[[-16 -35  31 -13 -32  33  33 -13 -34  26  -4  -8  17 -34  17]
 [-26 -12 -22 -12 -13  -7   3 -28 -32  -1  21   1   0 -11 -28]
 [ -5 -20 -17 -31 -22  -8  -5  35  15   6 -12 -15  32  29 -31]
 [  9 -34  -6 -16   2  -7 -13  -1  11  16  -5  28   5  10  24]]
|
[[ 17 -16 -35  31 -13 -32  33  33 -13 -34  26  -4  -8  17 -34]
 [-28 -26 -12 -22 -12 -13  -7   3 -28 -32  -1  21   1   0 -11]
 [-31  -5 -20 -17 -31 -22  -8  -5  35  15   6 -12 -15  32  29]
 [ 24   9 -34  -6 -16   2  -7 -13  -1  11  16  -5  28   5  10]]

[[ -4  -2   0   2  -2  -3  -7  -4]
 [  8 -13   9  -5 -16  21  13   6]
 [  6   8   4  -8   6   3  19  12]
 [-10 -11  -8  15  -7  -9 -31 -21]
 [-13 -14   2   8 -12  -4 -23 -18]]
|
[[ -4  -4  -2   0   2  -2  -3  -7]
 [  6   8 -13   9  -5 -16  21  13]
 [ 12   6   8   4  -8   6   3  19]
 [-21 -10 -11  -8  15  -7  -9 -31]
 [-18 -13 -14   2   8 -12  -4 -23]]

[[ 24  16 -21 -23]
 [ -6  -7   6   8]
 [ -7  -1  10   6]
 [ 15   8 -12  -7]
 [ 22  23 -17 -33]
 [ -6  -9   7  19]
 [  8  11 -10  -6]
 [ 32  21 -27 -23]
 [ -4  -9  -3  -7]]
|
[[-23  24  16 -21]
 [  8  -6  -7   6]
 [  6  -7  -1  10]
 [ -7  15   8 -12]
 [-33  22  23 -17]
 [ 19  -6  -9   7]
 [ -6   8  11 -10]
 [-23  32  21 -27]
 [ -7  -4  -9  -3]]

[[-19  24   3 -18  -3  11  17]
 [  6   2   9 -29  -7   2  14]
 [ 43 -19 -11  22  21 -15  -8]]
|
[[ 17 -19  24   3 -18  -3  11]
 [ 14   6   2   9 -29  -7   2]
 [ -8  43 -19 -11  22  21 -15]]

[[ -7  -2 -10   5   6  -9]
 [ 13  16  29   0 -12   9]
 [ 21  24  38  -1 -30  26]
 [ 18  20  21   1 -16  14]]
|
[[ -9  -7  -2 -10   5   6]
 [  9  13  16  29   0 -12]
 [ 26  21  24  38  -1 -30]
 [ 14  18  20  21   1 -16]]

[[  2  -1   0  20  10 -18  -6 -15 -27]
 [  0   4   0   6  19  -7 -14 -17 -37]]
|
[[-27   2  -1   0  20  10 -18  -6 -15]
 [-37   0   4   0   6  19  -7 -14 -17]]

[[  0  -6 -14   4  17   1  19 -22   4]
 [ -4 -24  -4 -11  38  -5  24  -4  -1]]
|
[[  4   0  -6 -14   4  17   1  19 -22]
 [ -1  -4 -24  -4 -11  38  -5  24  -4]]

[[  6   7  -6  -9  -1   2  12 -11   1]
 [ 13  12  -9  -7   0   5  16 -16   2]
 [ -2   3  -4   5   0  -3   2   0   2]
 [  6  -4   5 -15  -3   4   6 -11  -3]
 [ 23  20 -14 -12   0   9  27 -26   3]
 [-18   4 -14  -8   4 -12   3   9   6]
 [-31  -8  -3  10   3 -18 -17  27   4]
 [-14  -2  -4  -6  -1  -9   1   4   3]
 [-21 -17  11   7   1  -8 -24  25  -3]]
|
[[  1   6   7  -6  -9  -1   2  12 -11]
 [  2  13  12  -9  -7   0   5  16 -16]
 [  2  -2   3  -4   5   0  -3   2   0]
 [ -3   6  -4   5 -15  -3   4   6 -11]
 [  3  23  20 -14 -12   0   9  27 -26]
 [  6 -18   4 -14  -8   4 -12   3   9]
 [  4 -31  -8  -3  10   3 -18 -17  27]
 [  3 -14  -2  -4  -6  -1  -9   1   4]
 [ -3 -21 -17  11   7   1  -8 -24  25]]

[[ 27  13  -2   4  29  -4  12]
 [ 12  11   7 -17  40  -6 -31]]
|
[[ 12  27  13  -2   4  29  -4]
 [-31  12  11   7 -17  40  -6]]
---
[[  6  -2   2  35]
 [ 15   9  -3 -11]
 [ 19   0 -17   7]
 [ 11  -2  -2   1]]
|
[[ 6 -2]
 [15  9]]

[[ -7 -11   0]
 [ 10 -15 -13]
 [-38  24  -9]
 [  5  34  24]
 [ 12  16 -32]]
|
[[ -7 -11]
 [ 10 -15]]

[[ 11  11  24  28]
 [ -7  -9 -15 -21]
 [ -9 -14 -21 -32]
 [-11  -1  -6 -25]]
|
[[11 11]
 [-7 -9]]

[[  8  -1 -14]
 [-27 -16  21]
 [ 34 -24  -7]
 [ 25 -24   0]
 [  8  15 -14]]
|
[[  8  -1]
 [-27 -16]]

[[ 30   1 -36 -18]
 [  0  -2  36 -29]]
|
[[30  1]
 [ 0 -2]]

[[ -9  17]
 [  3 -33]
 [ 14   6]]
|
[[ -9  17]
 [  3 -33]]
